Below is a small trained network, with its code and all its weights. Each question gives an input and a class and asks what happens when units are switched off, that is, made to give their printed mean instead of their output.

import numpy as np


def w(rows, s, z=0):
    codes = np.array(rows[::2]) - 128.0
    scale = np.full(codes.shape[1], s)
    scale[-1] = z or s
    return codes * scale


def norm(h):
    return h / np.sqrt((h * h).mean(-1, keepdims=True) + 1e-5)


def f(y):
    return y / 2 * (1 + np.tanh(0.7978845608 * (y + 0.044715 * y**3)))


def log_softmax(a):
    a = a - a.max(-1, keepdims=True)
    return a - np.log(np.exp(a).sum(-1, keepdims=True))


def net(x, mask):
    res = np.array(x, float).reshape(1, 6) / 4 @ E
    u = 0
    for l in range(2):
        y = f(norm(res) @ A[l][:, :-1].T + A[l][:, -1])
        res = res + np.where(mask[u : u + 5], y, B[l][:, -1]) @ B[l][:, :-1]
        u += 5
    return log_softmax(norm(res)[-1] @ U[:, :-1].T + U[:, -1])


A, B = {}, {}
E = w([
[133,231,165],'x0',
[153,121,125],'x1',
[130,80,122],'x2',
[123,143,71],'x3',
[2,141,149],'x4',
[107,143,25],'x5',
],0.0098)
A[0] = w([
[92,253,66,51],'0.n0',
[52,88,82,122],'0.n1',
[134,112,196,89],'0.n2',
[59,75,108,2],'0.n3',
[182,93,104,133],'0.n4',
],0.029,0.004)
B[0] = w([
[253,19,229,251],'0.n0',
[64,69,72,220],'0.n1',
[60,151,154,168],'0.n2',
[35,100,86,191],'0.n3',
[141,184,91,186],'0.n4',
],0.037,0.014)
A[1] = w([
[179,166,57,129],'1.n0',
[131,121,124,77],'1.n1',
[92,99,21,58],'1.n2',
[118,8,77,249],'1.n3',
[234,225,24,42],'1.n4',
],0.019,0.0019)
B[1] = w([
[151,173,134,163],'1.n0',
[141,130,101,126],'1.n1',
[131,68,96,199],'1.n2',
[157,166,59,246],'1.n3',
[190,252,61,205],'1.n4',
],0.032,0.012)
U = w([
[189,249,71,101],'0',
[218,67,197,117],'1',
[52,194,219,76],'2',
[134,116,97,247],'3',
[49,54,35,102],'4',
],0.018,0.011)

Each question gives the input, the list of numbers given to net, and the class t.
The units are the neurons (one row each of A and B). Each row of codes is followed by its name. A weight is (code - 128) times the scale printed after its matrix; where a second scale follows, it is the last column's (A, B and U).
mask holds one flag per neuron, layer by layer. A switched-off neuron (its flag False) gives its mean, the last column of its row in B, instead of its output. The means were averaged over made-up inputs and are rounded, as every weight is.
A unit's drop is (log p(t) with every unit on - log p(t) with that unit switched off) / (log p(t) with every unit on - log p(t) with every unit switched off).
The circuit of an input: a set's keep is (log p(t) with only the set's units on - log p(t) with every unit switched off) / (log p(t) with every unit on - log p(t) with every unit switched off). Starting from all 10 units, units are removed one at a time, each time the one whose removal leaves the highest keep (on an exact tie, the one counted first), for as long as the keep stays at least 0.8.
units of the circuit, in order: the units of the circuit, biggest drop first
top k neurons: the k neurons with the biggest drops, biggest first
top k neurons in layer l: the k neurons of layer l with the biggest drops, biggest first
drop of u: that unit's drop, to one decimal
input [4,-8,-3,-7,8,7], class 1: units of the circuit, in order	[0.n0]
input [-3,3,5,-7,-6,-6], class 0: top 2 neurons in layer 0	[0.n1; 0.n0]
input [-1,8,-2,-7,-7,-6], class 0: top 3 neurons	[0.n1; 0.n0; 0.n4]
input [1,-4,-2,4,-3,-4], class 0: units of the circuit, in order	[0.n1; 0.n0]
input [3,-3,3,6,-5,-1], class 0: top 2 neurons in layer 0	[0.n4; 0.n0]
input [0,4,-7,-7,4,0], class 2: top 3 neurons in layer 0	[0.n0; 0.n1; 0.n2]
input [3,2,-8,-2,-7,-7], class 2: top 3 neurons in layer 0	[0.n2; 0.n0; 0.n1]
input [8,4,0,1,4,-8], class 2: top 2 neurons	[0.n0; 0.n2]
input [3,5,-5,8,-3,-5], class 1: top 2 neurons	[0.n1; 1.n4]
input [5,4,-1,5,-5,5], class 1: drop of 0.n0	0.5
input [7,5,4,7,2,5], class 1: drop of 0.n0	0.1
input [-2,4,-5,-8,-3,-8], class 2: drop of 0.n0	0.3
